Below are the code and all the weights of a small trained network. Each question names an input and a class and asks about switching units off, where a switched-off unit gives its printed mean instead of its output.

import numpy as np


def w(rows, s, z=0):
    codes = np.array(rows[::2]) - 128.0
    scale = np.full(codes.shape[1], s)
    scale[-1] = z or s
    return codes * scale


def norm(h):
    return h / np.sqrt((h * h).mean(-1, keepdims=True) + 1e-5)


def f(y):
    return y / 2 * (1 + np.tanh(0.7978845608 * (y + 0.044715 * y**3)))


def log_softmax(a):
    a = a - a.max(-1, keepdims=True)
    return a - np.log(np.exp(a).sum(-1, keepdims=True))


def net(x, mask):
    res = np.array(x, float).reshape(1, 2) / 4 @ E
    u = 0
    for l in range(2):
        y = f(norm(res) @ A[l][:, :-1].T + A[l][:, -1])
        res = res + np.where(mask[u : u + 4], y, B[l][:, -1]) @ B[l][:, :-1]
        u += 4
    return log_softmax(norm(res)[-1] @ U[:, :-1].T + U[:, -1])


A, B = {}, {}
E = w([
[197,112,177,251,253,119,103],'x0',
[247,93,133,234,79,13,254],'x1',
],0.0016)
A[0] = w([
[134,168,140,169,128,149,126,67],'L0N1',
[106,177,171,150,253,195,49,24],'L0N2',
[175,98,174,133,152,173,158,79],'L0N3',
[143,172,96,144,59,89,165,2],'L0N4',
],0.0045,0.0023)
B[0] = w([
[174,38,190,143,134,87,124,114],'L0N1',
[254,50,133,100,181,253,78,253],'L0N2',
[121,76,129,139,138,90,131,128],'L0N3',
[180,15,201,72,138,135,90,142],'L0N4',
],0.0045,0.0031)
A[1] = w([
[125,100,139,122,229,203,44,7],'L1N1',
[157,105,139,196,162,102,141,7],'L1N2',
[157,111,136,254,188,40,143,47],'L1N3',
[191,108,147,170,167,177,148,92],'L1N4',
],0.0063,0.002)
B[1] = w([
[206,18,99,200,169,179,116,253],'L1N1',
[117,244,158,8,119,139,134,168],'L1N2',
[186,237,182,141,209,64,30,242],'L1N3',
[3,193,90,43,71,109,138,213],'L1N4',
],0.0046,0.0044)
U = w([
[89,124,129,238,132,104,151,77],'0',
[182,2,169,102,56,69,189,146],'1',
[174,38,94,163,196,241,82,203],'2',
[169,240,200,130,185,43,92,211],'3',
[99,121,143,175,157,121,155,3],'4',
[107,123,153,184,160,127,160,24],'5',
[18,203,76,88,66,175,129,167],'6',
],0.011,0.0057)

Each question gives the input, the list of numbers given to net, and the class t.
The units are the neurons (one row each of A and B). Each row of codes is followed by its name. A weight is (code - 128) times the scale printed after its matrix; where a second scale follows, it is the last column's (A, B and U).
mask holds one flag per neuron, layer by layer. A switched-off neuron (its flag False) gives its mean, the last column of its row in B, instead of its output. The means were averaged over made-up inputs and are rounded, as every weight is.
A unit's drop is (log p(t) with every unit on - log p(t) with that unit switched off) / (log p(t) with every unit on - log p(t) with every unit switched off).
The circuit of an input: a set's keep is (log p(t) with only the set's units on - log p(t) with every unit switched off) / (log p(t) with every unit on - log p(t) with every unit switched off). Starting from all 8 units, units are removed one at a time, each time the one whose removal leaves the highest keep (on an exact tie, the one counted first), for as long as the keep stays at least 0.8.
circuit, biggest first: the units of the circuit, biggest drop first
unit that matters most: the unit with the biggest drop
k most important neurons: the k neurons with the biggest drops, biggest first
drop of u: that unit's drop, to one decimal
input [-5,2], class 1: unit that matters most -> L1N3
input [-6,2], class 1: 3 most important neurons -> (L1N3, L1N4, L0N4)
input [-2,-2], class 6: 4 most important neurons -> (L0N2, L1N1, L1N3, L0N4)
input [-5,1], class 1: circuit, biggest first -> (L1N3, L1N4, L0N2)
input [-3,-1], class 6: circuit, biggest first -> (L0N2, L1N3)
input [-4,-4], class 6: 4 most important neurons -> (L0N2, L1N1, L1N3, L0N4)
input [-5,3], class 1: 3 most important neurons -> (L1N3, L1N4, L1N1)
input [-3,-2], class 6: 2 most important neurons -> (L0N2, L1N1)
input [-6,0], class 6: 3 most important neurons -> (L1N1, L0N2, L1N3)
input [3,1], class 3: drop of L1N3 -> 0.4
input [-3,4], class 1: drop of L1N1 -> 0.1
input [5,3], class 3: drop of L1N3 -> 0.1
